Below is a small trained network, with its code and all its weights. Each question gives an input and a class and asks what happens when units are switched off, that is, made to give their printed mean instead of their output.

import numpy as np


def w(rows, s, z=0):
    codes = np.array(rows[::2]) - 128.0
    scale = np.full(codes.shape[1], s)
    scale[-1] = z or s
    return codes * scale


def norm(h):
    return h / np.sqrt((h * h).mean(-1, keepdims=True) + 1e-5)


def f(y):
    return np.maximum(y, 0)


def log_softmax(a):
    a = a - a.max(-1, keepdims=True)
    return a - np.log(np.exp(a).sum(-1, keepdims=True))


def net(x, mask):
    res = np.array(x, float).reshape(1, 3) / 4 @ E
    u = 0
    for l in range(2):
        y = f(norm(res) @ A[l][:, :-1].T + A[l][:, -1])
        res = res + np.where(mask[u : u + 7], y, B[l][:, -1]) @ B[l][:, :-1]
        u += 7
    return log_softmax(norm(res)[-1] @ U[:, :-1].T + U[:, -1])


A, B = {}, {}
E = w([
[119,128,52,113,125,58,64,65,117,76,200,186],'x0',
[127,154,43,88,212,123,242,186,4,116,144,89],'x1',
[194,69,140,85,88,140,101,153,93,181,183,78],'x2',
],0.022)
A[0] = w([
[124,124,136,122,130,101,12,86,118,144,239,167,12],'L0N1',
[100,110,157,126,44,109,84,85,219,101,66,161,84],'L0N2',
[147,101,158,104,101,162,144,169,118,178,120,83,158],'L0N3',
[83,119,56,91,109,97,180,96,68,92,97,115,97],'L0N4',
[2,206,175,169,182,123,165,123,183,98,21,179,14],'L0N5',
[39,196,70,218,188,116,168,39,186,52,58,178,3],'L0N6',
[64,168,126,154,183,116,139,127,159,118,93,155,66],'L0N7',
],0.0089,0.012)
B[0] = w([
[149,145,110,158,178,134,169,143,126,117,111,119,191],'L0N1',
[135,157,115,180,249,129,142,146,110,134,182,127,254],'L0N2',
[169,118,53,165,126,97,154,79,131,53,91,127,225],'L0N3',
[170,124,95,182,168,125,151,115,132,95,111,114,210],'L0N4',
[116,185,120,99,117,92,161,234,218,87,75,223,245],'L0N5',
[52,187,140,32,74,78,149,244,212,97,79,243,246],'L0N6',
[102,154,137,113,120,95,146,165,179,117,120,178,182],'L0N7',
],0.013,0.0082)
A[1] = w([
[127,112,95,118,89,78,39,79,153,98,189,177,37],'L1N1',
[180,117,102,202,141,112,121,81,180,77,100,130,132],'L1N2',
[252,35,145,66,47,128,74,177,112,187,202,81,2],'L1N3',
[146,108,235,159,78,196,152,161,178,178,32,77,43],'L1N4',
[127,104,220,170,67,135,13,71,242,152,128,155,94],'L1N5',
[170,130,102,61,140,101,145,237,122,142,181,154,165],'L1N6',
[111,107,97,108,73,95,43,46,133,102,165,156,63],'L1N7',
],0.031,0.0065)
B[1] = w([
[187,106,89,157,102,143,176,75,156,83,34,73,211],'L1N1',
[137,123,174,116,124,118,113,129,166,163,167,145,238],'L1N2',
[54,205,135,121,148,114,159,181,187,100,78,209,207],'L1N3',
[182,83,56,147,106,78,106,26,149,52,120,114,217],'L1N4',
[89,147,132,100,164,181,159,196,3,190,163,91,242],'L1N5',
[139,99,158,138,116,157,92,101,100,169,158,91,253],'L1N6',
[143,81,102,126,113,60,71,88,137,80,181,152,181],'L1N7',
],0.022,0.026)
U = w([
[152,153,115,110,195,174,180,155,4,169,191,74,107],'0',
[80,209,130,108,122,122,160,159,190,76,63,193,102],'1',
[222,94,85,140,112,100,133,38,146,66,128,91,73],'2',
[168,97,251,112,31,157,42,129,210,181,144,119,253],'3',
],0.014,0.0053)

Each question gives the input, the list of numbers given to net, and the class t.
The units are the neurons (one row each of A and B). Each row of codes is followed by its name. A weight is (code - 128) times the scale printed after its matrix; where a second scale follows, it is the last column's (A, B and U).
mask holds one flag per neuron, layer by layer. A switched-off neuron (its flag False) gives its mean, the last column of its row in B, instead of its output. The means were averaged over made-up inputs and are rounded, as every weight is.
A unit's drop is (log p(t) with every unit on - log p(t) with that unit switched off) / (log p(t) with every unit on - log p(t) with every unit switched off).
most important unit: the unit with the biggest drop
k most important neurons: the k neurons with the biggest drops, biggest first
top k neurons in layer l: the k neurons of layer l with the biggest drops, biggest first
drop when u is switched off: that unit's drop, to one decimal
input [0,-2,-3], class 3: top 2 neurons in layer 1	[L1N6, L1N3]
input [3,-2,3], class 3: most important unit	L0N1
input [-6,5,6], class 1: 2 most important neurons	[L1N3, L0N5]
input [-3,5,6], class 1: 2 most important neurons	[L1N3, L0N2]
input [-8,-1,-6], class 2: top 2 neurons in layer 1	[L1N4, L1N3]
input [1,1,-2], class 3: top 2 neurons in layer 1	[L1N6, L1N3]
input [0,-3,2], class 3: 4 most important neurons	[L0N2, L1N2, L0N1, L0N3]
input [-5,3,3], class 2: 2 most important neurons	[L1N5, L0N2]
input [-1,-5,6], class 1: 4 most important neurons	[L1N3, L0N6, L0N5, L1N6]
input [-5,3,-3], class 2: 2 most important neurons	[L1N5, L1N3]
input [-1,3,-1], class 3: top 3 neurons in layer 1	[L1N5, L1N4, L1N2]
input [-4,1,-1], class 2: 2 most important neurons	[L0N2, L1N4]
input [-4,2,5], class 1: 2 most important neurons	[L1N3, L0N5]
input [-5,4,8], class 1: top neuron in layer 1	[L1N3]
input [-2,2,0], class 3: 3 most important neurons	[L1N5, L1N2, L1N4]
input [-3,-7,-7], class 0: 2 most important neurons	[L1N5, L1N3]
input [-2,-4,4], class 0: drop when L1N5 is switched off	1.0
input [3,-8,4], class 0: drop when L1N5 is switched off	0.9
input [-7,-4,8], class 1: drop when L1N3 is switched off	0.9
input [-6,-4,1], class 2: most important unit	L1N4
input [-8,7,3], class 2: top 2 neurons in layer 1	[L1N5, L1N4]
input [3,-6,7], class 1: top 3 neurons in layer 1	[L1N3, L1N6, L1N1]
